Below are the code and all the weights of a small trained network. Each question names an input and a class and asks about switching units off, where a switched-off unit gives its printed mean instead of its output.

import numpy as np


def w(rows, s, z=0):
    codes = np.array(rows[::2]) - 128.0
    scale = np.full(codes.shape[1], s)
    scale[-1] = z or s
    return codes * scale


def f(y):
    return y / 2 * (1 + np.tanh(0.7978845608 * (y + 0.044715 * y**3)))


def log_softmax(a):
    a = a - a.max(-1, keepdims=True)
    return a - np.log(np.exp(a).sum(-1, keepdims=True))


def net(x, mask):
    res = np.array(x, float).reshape(1, 2) / 4 @ E
    y = f(res @ A[0][:, :-1].T + A[0][:, -1])
    res = res + np.where(mask, y, B[0][:, -1]) @ B[0][:, :-1]
    return log_softmax(res[-1] @ U[:, :-1].T + U[:, -1])


A, B = {}, {}
E = w([
[176,33,126,61,112,214,201,158,207,53,58,19],'x0',
[210,101,239,33,223,96,157,1,84,167,141,117],'x1',
],0.0063)
A[0] = w([
[254,81,244,21,226,94,183,26,89,178,141,104,112],'neuron 1',
[93,222,139,168,131,60,22,123,59,218,226,212,105],'neuron 2',
[55,170,43,192,15,175,96,207,193,70,95,125,123],'neuron 3',
[58,118,19,200,14,138,101,227,186,85,121,124,112],'neuron 4',
[97,140,132,144,111,131,129,120,150,128,116,127,245],'neuron 5',
[56,175,146,187,146,46,50,98,93,203,195,185,147],'neuron 6',
[161,40,114,78,106,185,195,141,211,65,56,47,103],'neuron 7',
[181,66,137,84,124,205,190,165,210,63,50,79,110],'neuron 8',
[142,58,148,88,104,203,184,152,214,37,38,67,152],'neuron 9',
],0.0045,0.012)
B[0] = w([
[88,179,168,110,176,118,167,67,157,174,148,155,202],'neuron 1',
[142,174,73,180,167,212,95,92,90,173,84,99,178],'neuron 2',
[87,160,170,113,160,113,164,74,161,161,144,149,190],'neuron 3',
[98,185,164,119,174,120,164,78,162,154,146,158,187],'neuron 4',
[148,64,140,132,70,85,139,153,130,247,142,102,245],'neuron 5',
[149,118,103,157,104,144,119,131,108,181,101,100,187],'neuron 6',
[131,172,75,167,178,207,93,93,103,157,94,117,171],'neuron 7',
[133,157,100,163,141,171,110,104,105,152,87,115,170],'neuron 8',
[148,112,111,156,97,141,116,124,111,182,106,107,197],'neuron 9',
],0.013,0.011)
U = w([
[160,142,46,172,128,182,83,122,72,143,80,98,101],'0',
[50,185,196,110,184,97,191,97,183,143,168,163,110],'1',
[180,4,135,123,24,42,130,169,122,147,155,96,253],'2',
[117,138,112,110,149,122,112,144,125,23,131,129,95],'3',
[121,137,118,121,158,132,96,152,127,55,143,138,90],'4',
[119,130,122,121,161,134,100,151,124,63,142,141,86],'5',
[134,135,116,115,148,124,124,136,119,46,131,139,93],'6',
[126,150,113,104,134,129,98,140,126,76,141,144,77],'7',
],0.011,0.0048)

Each question gives the input, the list of numbers given to net, and the class t.
The units are the neurons (one row each of A and B). Each row of codes is followed by its name. A weight is (code - 128) times the scale printed after its matrix; where a second scale follows, it is the last column's (A, B and U).
mask holds one flag per neuron, in row order. A switched-off neuron (its flag False) gives its mean, the last column of its row in B, instead of its output. The means were averaged over made-up inputs and are rounded, as every weight is.
A unit's drop is (log p(t) with every unit on - log p(t) with that unit switched off) / (log p(t) with every unit on - log p(t) with every unit switched off).
The circuit of an input: a set's keep is (log p(t) with only the set's units on - log p(t) with every unit switched off) / (log p(t) with every unit on - log p(t) with every unit switched off). Starting from all 9 units, units are removed one at a time, each time the one whose removal leaves the highest keep (on an exact tie, the one counted first), for as long as the keep stays at least 0.8.
circuit, biggest first: the units of the circuit, biggest drop first
unit that matters most: the unit with the biggest drop
k most important neurons: the k neurons with the biggest drops, biggest first
drop when u is switched off: that unit's drop, to one decimal
input [-3,2], class 2: circuit, biggest first => (neuron 7; neuron 4)
input [1,-4], class 1: 3 most important neurons => (neuron 4; neuron 3; neuron 6)
input [-8,0], class 0: circuit, biggest first => (neuron 2)
input [2,-5], class 1: 2 most important neurons => (neuron 4; neuron 3)
input [2,-4], class 1: 2 most important neurons => (neuron 4; neuron 3)
input [-3,-1], class 2: circuit, biggest first => (neuron 7; neuron 1)
input [2,2], class 2: circuit, biggest first => (neuron 2; neuron 4)
input [3,1], class 2: circuit, biggest first => (neuron 2; neuron 4)
input [8,8], class 0: 3 most important neurons => (neuron 7; neuron 9; neuron 8)
input [-2,-4], class 1: 3 most important neurons => (neuron 4; neuron 3; neuron 9)
input [-4,1], class 0: 2 most important neurons => (neuron 2; neuron 6)
input [3,3], class 2: 2 most important neurons => (neuron 2; neuron 4)
input [7,7], class 0: 2 most important neurons => (neuron 7; neuron 9)
input [1,-2], class 2: unit that matters most => neuron 1
input [-8,8], class 0: drop when neuron 3 is switched off => 0.2
input [-1,-2], class 2: drop when neuron 1 is switched off => 0.2
input [-6,3], class 0: drop when neuron 2 is switched off => 0.3
input [1,0], class 2: drop when neuron 1 is switched off => 0.0
